arr =
[[126 128 123 136 123 128 133 130 129]
 [136 122 132 133 142 122 125 124 122]
 [122 122 130 153 123 125 124 121 124]]
Rows and columns are counted from 0.
row 0 col 0	126
row 1 col 6	125
row 1 col 1	122
row 0 col 3	136
row 1 col 4	142
row 1 col 8	122
row 2 col 8	124
row 2 col 1	122
row 1 col 7	124
row 2 col 3	153

data =
[[109 128 123 125 136 124 119 144 128  99]
 [140 118 139 147 120 130 149 138 136 109]
 [130 111 128 122 122 143 117 118 136 136]]
data[0][0] => 109
data[0][5] => 124
data[2][9] => 136
data[0][1] => 128
data[1][9] => 109
data[0][2] => 123
data[0][7] => 144
data[1][5] => 130
data[2] => [130, 111, 128, 122, 122, 143, 117, 118, 136, 136]
data[1] => [140, 118, 139, 147, 120, 130, 149, 138, 136, 109]
data[:, 1] => [128, 118, 111]

grid =
[[130 119 139 123 138 133]
 [128 129 129 130 126 128]
 [128 127 128 127 130 128]
 [138 149 120 145 130 127]
 [128 128 128 128 129 128]
 [128 129 129 130 126 129]
 [128 126 129 125 133 128]
 [128 131 129 132 125 129]
 [128 131 129 131 125 129]
 [140 151 119 145 131 127]
 [128 129 129 129 126 128]
 [128 127 128 127 131 128]]
grid[0][-6]	130
grid[5]	[128, 129, 129, 130, 126, 129]
grid[-8][3]	128
grid[-1][-1]	128
grid[5][-6]	128
grid[-11][-2]	126
grid[-7][1]	129
grid[-4]	[128, 131, 129, 131, 125, 129]
grid[7][-5]	131
grid[2][3]	127
grid[-6]	[128, 126, 129, 125, 133, 128]
grid[10][1]	129
grid[-1][-2]	131
grid[-7][2]	129
grid[4][1]	128
grid[-5][4]	125
grid[8][-5]	131
grid[-2][-2]	126
grid[8][-3]	131
grid[3][-2]	130
grid[2][1]	127
grid[10][-6]	128
grid[:, -1]	[133, 128, 128, 127, 128, 129, 128, 129, 129, 127, 128, 128]
grid[0][5]	133
grid[10][-3]	129
grid[2][-6]	128

M = [131 106 132 130 125 125 128 117 111 119 107 124 111 115 129 120]
M[0] = 131
M[11] = 124
M[1] = 106
M[7] = 117
M[5] = 125
M[4] = 125

x =
[[135 125 112 115 119 125 109 140 148]
 [137 123 115 113 117 122 107 142 147]
 [133 126 113 118 121 127 111 138 146]
 [133 126 114 119 121 127 112 137 145]
 [137 123 117 113 117 122 107 142 146]
 [133 126 117 120 121 127 114 137 143]
 [135 125 113 114 119 124 108 140 149]
 [136 124 114 113 118 123 107 141 148]
 [134 126 112 117 120 126 110 139 147]
 [133 126 115 119 121 127 113 137 144]]
x[0, 0]: 135
x[6, 8]: 149
x[0, 3]: 115
x[8, 0]: 134
x[8, 5]: 126
x[7]: [136, 124, 114, 113, 118, 123, 107, 141, 148]
x[9, 3]: 119
x[5, 4]: 121
x[1, 3]: 113
x[2]: [133, 126, 113, 118, 121, 127, 111, 138, 146]
x[6, 4]: 119
x[3]: [133, 126, 114, 119, 121, 127, 112, 137, 145]
x[7, 7]: 141
x[0, 1]: 125
x[:, 6]: [109, 107, 111, 112, 107, 114, 108, 107, 110, 113]
x[6, 7]: 140
x[5, 6]: 114
x[6]: [135, 125, 113, 114, 119, 124, 108, 140, 149]
x[4, 3]: 113
x[2, 8]: 146
x[0, 8]: 148
x[0, 6]: 109
x[6, 1]: 125
x[3, 1]: 126
x[5]: [133, 126, 117, 120, 121, 127, 114, 137, 143]
x[3, 6]: 112
x[8]: [134, 126, 112, 117, 120, 126, 110, 139, 147]
x[1, 0]: 137
x[:, 0]: [135, 137, 133, 133, 137, 133, 135, 136, 134, 133]

W =
[[143 141 112 141 125 102]
 [148 111 126 113 102 103]
 [116 148 139 113 115 152]
 [129 127 130 116 137 131]
 [103 144 103 136 114 113]
 [138 116 150 125 152 108]
 [126 129 117 152 105 126]]
W[-7,0]	143
W[-5,-3]	113
W[1,5]	103
W[:, 3]	[141, 113, 113, 116, 136, 125, 152]
W[6,4]	105
W[6]	[126, 129, 117, 152, 105, 126]
W[-6,-3]	113
W[:, -2]	[125, 102, 115, 137, 114, 152, 105]
W[-7,3]	141
W[-7,-4]	112
W[-2,4]	152
W[-5,1]	148
W[-5,0]	116
W[:, -6]	[143, 148, 116, 129, 103, 138, 126]
W[-3,1]	144
